Below are the code and all the weights of a small trained network. Each question names an input and a target symbol and asks about switching units off, where a switched-off unit gives its printed mean instead of its output.

import numpy as np


def w(rows, s, z=0):
    codes = np.array(rows[::2]) - 128.0
    scale = np.full(codes.shape[1], s)
    scale[-1] = z or s
    return codes * scale


def norm(h):
    return h / np.sqrt((h * h).mean(-1, keepdims=True) + 1e-5)


def f(y):
    return np.maximum(y, 0)


def softmax(a):
    e = np.exp(a - a.max(-1, keepdims=True))
    return e / e.sum(-1, keepdims=True)


def log_softmax(a):
    a = a - a.max(-1, keepdims=True)
    return a - np.log(np.exp(a).sum(-1, keepdims=True))


def net(x, mask):
    ids = ['αβγδζηλμξπστφψω'.index(c) for c in x.split()]
    T = len(ids)
    res = E[ids] + P[:T]
    r = norm(res)
    for j in range(3):
        rows = slice(2 * j, 2 * j + 2)
        q, k, v = (r @ M[0][rows].T for M in (Q, K, V))
        z = softmax(np.where(np.tri(T) > 0, q @ k.T / 2**0.5, -1e9)) @ v
        o = O[0][rows]
        res = res + np.where(mask[j], z, o[:, -1]) @ o[:, :-1]
    y = f(norm(res) @ A[0][:, :-1].T + A[0][:, -1])
    res = res + np.where(mask[3:11], y, B[0][:, -1]) @ B[0][:, :-1]
    return log_softmax(norm(res)[-1] @ U[:, :-1].T + U[:, -1])


Q, K, V, O, A, B = {}, {}, {}, {}, {}, {}
E = w([
[162,87,58,132,134,106,125,170,78,148],'α',
[93,146,163,131,117,186,152,110,108,116],'β',
[146,137,127,132,183,57,87,96,125,145],'γ',
[107,155,74,101,106,139,91,89,112,93],'δ',
[99,73,133,163,78,155,103,157,133,95],'ζ',
[130,70,142,114,155,96,91,65,121,150],'η',
[141,84,182,133,176,118,148,126,119,99],'λ',
[75,127,102,156,150,143,125,131,140,122],'μ',
[163,144,154,125,85,141,97,149,54,155],'ξ',
[125,136,147,66,109,93,130,133,116,115],'π',
[121,128,100,113,133,130,186,127,126,87],'σ',
[217,156,120,80,174,254,109,132,230,83],'τ',
[101,98,96,61,137,134,114,135,142,94],'φ',
[101,143,160,119,136,118,46,144,134,110],'ψ',
[129,211,128,159,164,113,132,149,103,94],'ω',
],0.015)
P = w([
[161,127,137,158,104,160,142,155,162,213],'0',
[115,102,149,70,233,184,106,78,33,36],'1',
[112,101,150,95,213,150,100,74,51,25],'2',
[131,115,154,103,200,148,114,80,47,11],'3',
[126,103,144,97,196,147,110,103,48,6],'4',
[135,114,143,82,209,167,88,91,41,3],'5',
],0.0051)
Q[0] = w([
[134,92,116,80,204,177,75,101,38,23],'h1',
[157,133,143,136,128,168,135,119,187,146],'h1',
[168,160,155,157,84,139,146,137,215,191],'h2',
[148,157,132,87,163,174,127,99,202,98],'h2',
[67,124,128,179,79,42,166,130,128,192],'h3',
[179,169,115,154,68,165,141,133,255,204],'h3',
],0.0088)
K[0] = w([
[205,151,120,125,114,175,130,129,229,155],'h1',
[110,128,128,128,125,137,130,117,97,97],'h1',
[127,149,140,98,200,142,119,80,118,65],'h2',
[159,100,115,152,100,141,103,149,96,110],'h2',
[53,124,141,159,129,89,124,85,149,111],'h3',
[82,109,116,128,143,108,126,150,5,95],'h3',
],0.013)
V[0] = w([
[121,37,128,83,60,135,105,116,134,124],'h1',
[141,103,249,151,135,124,99,150,108,140],'h1',
[140,170,176,55,112,94,151,108,135,125],'h2',
[188,121,122,115,93,131,128,162,78,160],'h2',
[147,55,167,142,194,116,207,156,145,142],'h3',
[76,158,155,145,97,166,183,148,134,95],'h3',
],0.014)
O[0] = w([
[86,104,82,150,91,115,185,96,222,140,62],'h1',
[166,138,160,80,30,64,172,103,136,118,253],'h1',
[71,192,192,89,164,210,163,99,110,139,94],'h2',
[156,99,100,84,123,158,113,136,107,236,186],'h2',
[164,153,113,11,171,137,160,157,210,80,246],'h3',
[187,166,121,146,136,172,91,69,165,106,86],'h3',
],0.012,0.0069)
A[0] = w([
[30,73,49,111,187,186,133,169,165,228,28],'n1',
[88,164,197,42,115,5,194,229,106,112,104],'n2',
[94,89,212,124,25,15,137,79,36,173,16],'n3',
[11,102,61,167,140,175,150,157,109,88,9],'n4',
[81,105,128,201,16,13,209,106,138,61,28],'n5',
[191,152,191,130,121,186,67,1,189,104,38],'n6',
[132,148,131,117,222,98,126,131,134,70,48],'n7',
[153,101,82,85,76,55,244,167,195,127,3],'n8',
],0.0089,0.0051)
B[0] = w([
[166,199,191,123,164,50,150,147,95,87,177],'n1',
[79,133,72,156,84,134,102,151,74,32,254],'n2',
[149,165,57,169,116,211,174,193,182,91,199],'n3',
[167,163,105,108,122,60,178,85,141,135,150],'n4',
[147,241,241,142,194,127,63,157,146,196,183],'n5',
[54,159,39,109,143,124,112,127,85,134,154],'n6',
[131,100,145,154,34,126,158,138,192,187,166],'n7',
[103,93,177,108,154,163,12,86,169,222,223],'n8',
],0.011,0.0097)
U = w([
[144,99,83,92,184,58,119,212,116,182,116],'α',
[71,146,200,103,115,160,190,66,111,150,246],'β',
[170,143,171,149,102,101,53,56,202,197,59],'γ',
[124,202,34,122,94,100,88,46,100,115,56],'δ',
[199,76,73,195,111,104,98,138,165,47,106],'ζ',
[35,82,104,213,144,125,108,96,98,158,251],'η',
[133,56,195,154,130,166,165,140,158,101,243],'λ',
[116,173,127,153,192,41,201,114,163,107,168],'μ',
[203,172,210,96,157,144,71,127,42,134,83],'ξ',
[49,119,82,115,93,131,163,215,77,60,69],'π',
[180,107,73,143,49,167,195,127,125,183,223],'σ',
[120,147,64,127,220,226,129,168,185,121,96],'τ',
[179,131,173,27,75,95,141,130,164,67,179],'φ',
[12,138,161,119,117,124,42,193,166,156,6],'ψ',
[167,253,169,176,83,138,136,201,154,106,12],'ω',
],0.0069,0.0023)

Each question gives the input, a string of symbols that net reads in full, and the target symbol t.
The units are the heads (2 rows each of Q, K, V and O) and the neurons (one row each of A and B). Each row of codes is followed by its name. A weight is (code - 128) times the scale printed after its matrix; where a second scale follows, it is the last column's (O, A, B and U).
mask holds one flag per unit, heads first, then neurons. A switched-off unit (its flag False) gives its mean, the last column of its rows in O or B, instead of its output. The means were averaged over made-up inputs and are rounded, as every weight is.
A unit's drop is (log p(t) with every unit on - log p(t) with that unit switched off) / (log p(t) with every unit on - log p(t) with every unit switched off).
The circuit of an input: a set's keep is (log p(t) with only the set's units on - log p(t) with every unit switched off) / (log p(t) with every unit on - log p(t) with every unit switched off). Starting from all 11 units, units are removed one at a time, each time the one whose removal leaves the highest keep (on an exact tie, the one counted first), for as long as the keep stays at least 0.8.
units of the circuit, in order: the units of the circuit, biggest drop first
top k neurons: the k neurons with the biggest drops, biggest first
heads that matter: for each layer, one digit per head in row order, 1 if its drop is at least 0.15 and else 0, layers parted by /
input η ξ λ μ λ λ, target ψ: top neuron -> n8
input ω τ π, target π: heads that matter -> 000
input η λ δ, target ψ: heads that matter -> 101
input λ ψ α τ α δ, target α: heads that matter -> 110
input π μ π, target β: heads that matter -> 010
input λ ω ψ λ τ, target τ: top 2 neurons -> n2, n6
input μ ψ β λ ω, target ζ: heads that matter -> 110
input γ π π, target π: units of the circuit, in order -> h3, n2
input λ σ ψ π λ ω, target φ: heads that matter -> 101
input φ ω λ, target μ: top 2 neurons -> n1, n4
input ω δ τ η ψ, target ψ: units of the circuit, in order -> h1, n7
input σ λ ω ω, target τ: heads that matter -> 101
input γ γ η η ψ, target π: heads that matter -> 001
input ζ τ γ δ, target ζ: units of the circuit, in order -> h2
input γ δ δ ψ η φ, target π: heads that matter -> 001
input φ β η, target μ: units of the circuit, in order -> h1, n1
input λ λ λ π λ μ, target φ: heads that matter -> 101
input ψ λ β δ, target ω: units of the circuit, in order -> n5, h3, n3, h1
input δ λ τ λ λ, target λ: top 4 neurons -> n2, n7, n8, n5
input ω ω φ β ψ λ, target ξ: units of the circuit, in order -> h1
